Below are the code and all the weights of a small trained network. Each question names an input and a target symbol and asks about switching units off, where a switched-off unit gives its printed mean instead of its output.

import numpy as np


def w(rows, s, z=0):
    codes = np.array(rows[::2]) - 128.0
    scale = np.full(codes.shape[1], s)
    scale[-1] = z or s
    return codes * scale


def norm(h):
    return h / np.sqrt((h * h).mean(-1, keepdims=True) + 1e-5)


def f(y):
    return np.maximum(y, 0)


def softmax(a):
    e = np.exp(a - a.max(-1, keepdims=True))
    return e / e.sum(-1, keepdims=True)


def log_softmax(a):
    a = a - a.max(-1, keepdims=True)
    return a - np.log(np.exp(a).sum(-1, keepdims=True))


def net(x, mask):
    ids = ['ΔΦγμπσψω'.index(c) for c in x.split()]
    T = len(ids)
    res = E[ids] + P[:T]
    u = 0
    for l in range(2):
        r = norm(res)
        for j in range(3):
            rows = slice(2 * j, 2 * j + 2)
            q, k, v = (r @ M[l][rows].T for M in (Q, K, V))
            z = softmax(np.where(np.tri(T) > 0, q @ k.T / 2**0.5, -1e9)) @ v
            o = O[l][rows]
            res = res + np.where(mask[u + j], z, o[:, -1]) @ o[:, :-1]
        u += 3
        y = f(norm(res) @ A[l][:, :-1].T + A[l][:, -1])
        res = res + np.where(mask[u : u + 4], y, B[l][:, -1]) @ B[l][:, :-1]
        u += 4
    return log_softmax(norm(res)[-1] @ U[:, :-1].T + U[:, -1])


Q, K, V, O, A, B = {}, {}, {}, {}, {}, {}
E = w([
[18,89,108],'Δ',
[66,114,150],'Φ',
[40,125,154],'γ',
[3,201,162],'μ',
[112,224,83],'π',
[136,65,132],'σ',
[191,132,206],'ψ',
[94,203,137],'ω',
],0.019)
P = w([
[57,128,2],'0',
[93,131,24],'1',
[116,138,45],'2',
[130,139,82],'3',
[154,144,100],'4',
[155,148,107],'5',
[131,118,93],'6',
],0.0083)
Q[0] = w([
[118,4,146],'L0H1',
[63,113,81],'L0H1',
[166,141,10],'L0H2',
[198,73,101],'L0H2',
[117,178,194],'L0H3',
[101,218,112],'L0H3',
],0.022)
K[0] = w([
[3,112,52],'L0H1',
[44,125,196],'L0H1',
[79,131,6],'L0H2',
[149,52,57],'L0H2',
[161,125,169],'L0H3',
[128,236,67],'L0H3',
],0.018)
V[0] = w([
[139,86,215],'L0H1',
[86,110,14],'L0H1',
[165,32,32],'L0H2',
[106,218,63],'L0H2',
[162,98,144],'L0H3',
[1,101,64],'L0H3',
],0.016)
O[0] = w([
[57,95,110,108],'L0H1',
[163,242,170,168],'L0H1',
[155,224,209,60],'L0H2',
[185,172,20,159],'L0H2',
[171,163,167,82],'L0H3',
[2,145,103,246],'L0H3',
],0.012,0.014)
A[0] = w([
[216,7,162,5],'L0N1',
[92,78,95,139],'L0N2',
[195,130,15,103],'L0N3',
[174,133,201,136],'L0N4',
],0.02,0.0024)
B[0] = w([
[147,2,190,199],'L0N1',
[101,193,90,255],'L0N2',
[206,154,102,196],'L0N3',
[124,102,75,162],'L0N4',
],0.022,0.0084)
Q[1] = w([
[97,105,55],'L1H1',
[85,58,152],'L1H1',
[146,55,140],'L1H2',
[133,178,138],'L1H2',
[129,140,118],'L1H3',
[3,115,31],'L1H3',
],0.031)
K[1] = w([
[85,98,65],'L1H1',
[178,117,145],'L1H1',
[111,180,109],'L1H2',
[190,97,170],'L1H2',
[124,134,155],'L1H3',
[101,202,2],'L1H3',
],0.028)
V[1] = w([
[90,133,169],'L1H1',
[137,20,78],'L1H1',
[18,118,71],'L1H2',
[135,166,248],'L1H2',
[144,132,124],'L1H3',
[65,51,72],'L1H3',
],0.018)
O[1] = w([
[161,184,76,138],'L1H1',
[33,119,182,108],'L1H1',
[76,7,134,250],'L1H2',
[57,231,61,69],'L1H2',
[112,120,120,119],'L1H3',
[236,110,134,194],'L1H3',
],0.014,0.011)
A[1] = w([
[112,7,204,102],'L1N1',
[202,47,188,4],'L1N2',
[79,184,88,123],'L1N3',
[24,140,213,89],'L1N4',
],0.02,0.0036)
B[1] = w([
[156,229,150,243],'L1N1',
[80,28,205,173],'L1N2',
[171,148,187,254],'L1N3',
[142,134,254,206],'L1N4',
],0.024,0.0091)
U = w([
[126,219,150,99],'Δ',
[136,129,189,54],'Φ',
[167,150,246,103],'γ',
[4,105,192,2],'μ',
[233,99,122,225],'π',
[240,138,163,164],'σ',
[208,30,216,227],'ψ',
[105,50,83,154],'ω',
],0.011,0.0037)

Each question gives the input, a string of symbols that net reads in full, and the target symbol t.
The units are the heads (2 rows each of Q, K, V and O) and the neurons (one row each of A and B). Each row of codes is followed by its name. A weight is (code - 128) times the scale printed after its matrix; where a second scale follows, it is the last column's (O, A, B and U).
mask holds one flag per unit, layer by layer, with each layer's heads first. A switched-off unit (its flag False) gives its mean, the last column of its rows in O or B, instead of its output. The means were averaged over made-up inputs and are rounded, as every weight is.
A unit's drop is (log p(t) with every unit on - log p(t) with that unit switched off) / (log p(t) with every unit on - log p(t) with every unit switched off).
The circuit of an input: a set's keep is (log p(t) with only the set's units on - log p(t) with every unit switched off) / (log p(t) with every unit on - log p(t) with every unit switched off). Starting from the 12 units with the biggest drops (on a tie, the unit counted first), units are removed one at a time, each time the one whose removal leaves the highest keep (on an exact tie, the one counted first), for as long as the keep stays at least 0.8.
units of the circuit, in order: the units of the circuit, biggest drop first
k most important neurons: the k neurons with the biggest drops, biggest first
k most important neurons of layer l: the k neurons of layer l with the biggest drops, biggest first
heads that matter: for each layer, one digit per head in row order, 1 if its drop is at least 0.15 and else 0, layers parted by /
input π γ μ π Δ γ, target σ: most important neuron : L0N3
input σ μ Φ, target Δ: 2 most important neurons of layer 0 : L0N2, L0N1
input μ γ γ, target ω: heads that matter : 011 / 010
input γ μ Φ, target ω: heads that matter : 011 / 010
input γ γ Φ ψ Δ, target Δ: units of the circuit, in order : L0N1, L1H2, L0H3
input Φ Δ Δ Δ ω Δ, target π: units of the circuit, in order : L0H2, L0N3
input π μ μ Δ, target ω: 2 most important neurons : L1N1, L1N4
input ω γ Φ, target π: units of the circuit, in order : L0H2, L1N4
input γ γ Φ, target μ: 2 most important neurons : L0N3, L0N1
input ψ γ Φ Δ, target Δ: units of the circuit, in order : L0N1, L0H3, L1H2
input γ σ Φ, target Δ: units of the circuit, in order : L0H2, L1H2, L0H1
input Δ ω γ Φ, target π: 3 most important neurons : L0N3, L1N1, L1N4
input Δ γ γ, target μ: 2 most important neurons : L0N3, L1N1
input Δ μ ω γ γ μ, target ω: units of the circuit, in order : L0H2
input ω σ Φ σ π, target Δ: units of the circuit, in order : L1H2, L0H2
input γ Φ ψ μ Δ π, target π: 4 most important neurons : L0N3, L0N1, L0N2, L1N1
input σ π γ ψ π, target π: 2 most important neurons : L0N3, L1N1
input ω σ Δ γ, target Δ: 2 most important neurons of layer 0 : L0N2, L0N1
input μ μ γ γ π γ γ, target σ: heads that matter : 101 / 010
input π γ μ μ Δ σ, target Δ: units of the circuit, in order : L0H2, L1H2
input γ σ Φ γ γ Δ, target μ: heads that matter : 001 / 000
